Below is a small trained network, with its code and all its weights. Each question gives an input and a target symbol and asks what happens when units are switched off, that is, made to give their printed mean instead of their output.

import numpy as np


def w(rows, s, z=0):
    codes = np.array(rows[::2]) - 128.0
    scale = np.full(codes.shape[1], s)
    scale[-1] = z or s
    return codes * scale


def norm(h):
    return h / np.sqrt((h * h).mean(-1, keepdims=True) + 1e-5)


def f(y):
    return np.maximum(y, 0)


def softmax(a):
    e = np.exp(a - a.max(-1, keepdims=True))
    return e / e.sum(-1, keepdims=True)


def log_softmax(a):
    a = a - a.max(-1, keepdims=True)
    return a - np.log(np.exp(a).sum(-1, keepdims=True))


def net(x, mask):
    ids = ['αγεζημξτ'.index(c) for c in x.split()]
    T = len(ids)
    res = E[ids] + P[:T]
    r = norm(res)
    for j in range(2):
        rows = slice(4 * j, 4 * j + 4)
        q, k, v = (r @ M[0][rows].T for M in (Q, K, V))
        z = softmax(np.where(np.tri(T) > 0, q @ k.T / 4**0.5, -1e9)) @ v
        o = O[0][rows]
        res = res + np.where(mask[j], z, o[:, -1]) @ o[:, :-1]
    y = f(norm(res) @ A[0][:, :-1].T + A[0][:, -1])
    res = res + np.where(mask[2:6], y, B[0][:, -1]) @ B[0][:, :-1]
    return log_softmax(norm(res)[-1] @ U[:, :-1].T + U[:, -1])


Q, K, V, O, A, B = {}, {}, {}, {}, {}, {}
E = w([
[112,5,137,128,141,157],'α',
[132,96,162,113,180,105],'γ',
[32,140,123,157,107,136],'ε',
[142,131,86,95,130,213],'ζ',
[141,49,101,131,95,100],'η',
[168,111,177,113,189,82],'μ',
[184,151,134,176,110,194],'ξ',
[178,93,131,137,127,102],'τ',
],0.017)
P = w([
[151,11,158,127,241,137],'0',
[145,64,215,92,124,135],'1',
[130,55,135,134,191,144],'2',
[130,94,194,94,108,147],'3',
[126,81,116,152,193,132],'4',
[127,114,170,99,95,152],'5',
[115,106,101,157,183,126],'6',
[116,142,149,107,93,156],'7',
[122,134,87,163,165,116],'8',
[115,168,119,110,79,155],'9',
[118,165,74,163,166,111],'10',
[109,201,104,114,89,155],'11',
[82,163,85,191,193,136],'12',
],0.011)
Q[0] = w([
[123,110,97,207,174,139],'head 0',
[81,178,206,86,66,180],'head 0',
[136,140,95,166,149,113],'head 0',
[155,128,129,167,152,92],'head 0',
[142,161,88,138,173,81],'head 1',
[105,151,145,135,112,106],'head 1',
[146,129,164,61,122,136],'head 1',
[132,140,143,93,2,121],'head 1',
],0.036)
K[0] = w([
[76,178,90,199,148,212],'head 0',
[132,4,197,129,189,98],'head 0',
[106,182,92,140,155,120],'head 0',
[118,211,150,124,160,129],'head 0',
[154,215,96,106,93,140],'head 1',
[115,173,144,154,121,79],'head 1',
[159,68,171,59,128,68],'head 1',
[149,21,81,130,74,4],'head 1',
],0.024)
V[0] = w([
[74,101,127,133,132,71],'head 0',
[75,119,119,77,137,124],'head 0',
[92,161,217,185,82,110],'head 0',
[135,124,169,251,117,102],'head 0',
[135,91,157,176,121,138],'head 1',
[140,103,138,170,142,119],'head 1',
[105,129,196,127,151,108],'head 1',
[158,112,145,98,151,203],'head 1',
],0.014)
O[0] = w([
[113,112,114,2,135,104,161],'head 0',
[123,170,94,34,168,107,131],'head 0',
[194,55,134,214,140,25,109],'head 0',
[154,30,210,163,42,93,197],'head 0',
[105,149,90,224,53,141,255],'head 1',
[97,151,130,179,78,117,211],'head 1',
[52,175,229,69,106,173,129],'head 1',
[143,157,130,200,154,195,232],'head 1',
],0.008,0.0058)
A[0] = w([
[210,145,172,104,87,178,153],'neuron 0',
[231,214,186,121,97,119,12],'neuron 1',
[154,199,130,121,38,89,70],'neuron 2',
[136,35,109,93,175,2,4],'neuron 3',
],0.026,0.0032)
B[0] = w([
[168,168,84,91,122,69,178],'neuron 0',
[86,30,154,158,201,194,152],'neuron 1',
[64,191,119,177,108,195,174],'neuron 2',
[2,143,59,139,182,69,249],'neuron 3',
],0.023,0.015)
U = w([
[157,17,61,56,39,166,109],'α',
[186,190,220,83,148,67,206],'γ',
[80,175,253,129,115,164,64],'ε',
[244,168,37,86,64,82,171],'ζ',
[57,114,51,137,160,19,129],'η',
[139,65,178,119,183,173,92],'μ',
[204,194,29,139,251,225,3],'ξ',
[235,101,143,250,99,93,219],'τ',
],0.0064,0.0034)

Each question gives the input, a string of symbols that net reads in full, and the target symbol t.
The units are the heads (4 rows each of Q, K, V and O) and the neurons (one row each of A and B). Each row of codes is followed by its name. A weight is (code - 128) times the scale printed after its matrix; where a second scale follows, it is the last column's (O, A, B and U).
mask holds one flag per unit, heads first, then neurons. A switched-off unit (its flag False) gives its mean, the last column of its rows in O or B, instead of its output. The means were averaged over made-up inputs and are rounded, as every weight is.
A unit's drop is (log p(t) with every unit on - log p(t) with that unit switched off) / (log p(t) with every unit on - log p(t) with every unit switched off).
The circuit of an input: a set's keep is (log p(t) with only the set's units on - log p(t) with every unit switched off) / (log p(t) with every unit on - log p(t) with every unit switched off). Starting from all 6 units, units are removed one at a time, each time the one whose removal leaves the highest keep (on an exact tie, the one counted first), for as long as the keep stays at least 0.8.
units of the circuit, in order: the units of the circuit, biggest drop first
k most important neurons: the k neurons with the biggest drops, biggest first
heads that matter: for each layer, one digit per head in row order, 1 if its drop is at least 0.15 and else 0, layers parted by /
drop of u: that unit's drop, to one decimal
input ε μ ξ ξ, target ξ: heads that matter -> 00
input η μ τ, target ζ: 2 most important neurons -> (neuron 0; neuron 3)
input α τ γ, target ε: units of the circuit, in order -> (neuron 3; head 1)
input ζ ε ε ε ε ε ε ζ γ μ ξ ε, target ε: units of the circuit, in order -> (neuron 3; neuron 0)
input ε ξ μ, target τ: heads that matter -> 00
input ξ ξ η τ τ ξ ε ξ ζ ε α ξ η, target τ: units of the circuit, in order -> (head 0; neuron 3)
input τ ξ τ ξ ξ ξ γ τ η γ ε ζ μ, target ξ: heads that matter -> 10
input γ μ τ η α η μ, target γ: units of the circuit, in order -> (head 1; neuron 3; neuron 2)
input η α η η τ ε ξ η α ζ, target ζ: 3 most important neurons -> (neuron 3; neuron 0; neuron 1)
input ε τ τ η ε η α ζ, target ζ: units of the circuit, in order -> (neuron 0; neuron 3)
input η η τ, target ζ: 3 most important neurons -> (neuron 3; neuron 0; neuron 2)
input ζ ξ α ε, target ε: units of the circuit, in order -> (neuron 3)
input ξ ζ ε γ, target γ: units of the circuit, in order -> (head 1; neuron 3; neuron 0)
input α ξ η η α ξ η, target τ: heads that matter -> 00
input ε γ ε μ ξ ε τ η ζ α τ η γ, target ξ: units of the circuit, in order -> (head 0; neuron 3)
input τ γ μ, target γ: units of the circuit, in order -> (head 1; neuron 3; neuron 2; neuron 0)
input μ α η μ γ, target ε: units of the circuit, in order -> (head 1; neuron 3)
input ε α η ε η ε ζ ξ ξ τ μ, target τ: units of the circuit, in order -> (head 0; neuron 3)
input ξ ζ γ τ, target τ: 3 most important neurons -> (neuron 3; neuron 0; neuron 1)
input ε μ ε ζ η η ζ τ γ ξ γ α, target α: 3 most important neurons -> (neuron 3; neuron 2; neuron 0)
input τ ξ γ, target τ: drop of head 0 -> 0.2
input τ ε ξ ξ γ ξ μ μ ε μ ξ ζ γ, target ξ: drop of neuron 3 -> 0.4
input ξ α ζ ξ ξ η ε ε τ η α γ, target γ: drop of head 1 -> 0.7
input ε ε τ τ τ ζ τ γ τ, target ξ: drop of head 0 -> 0.5
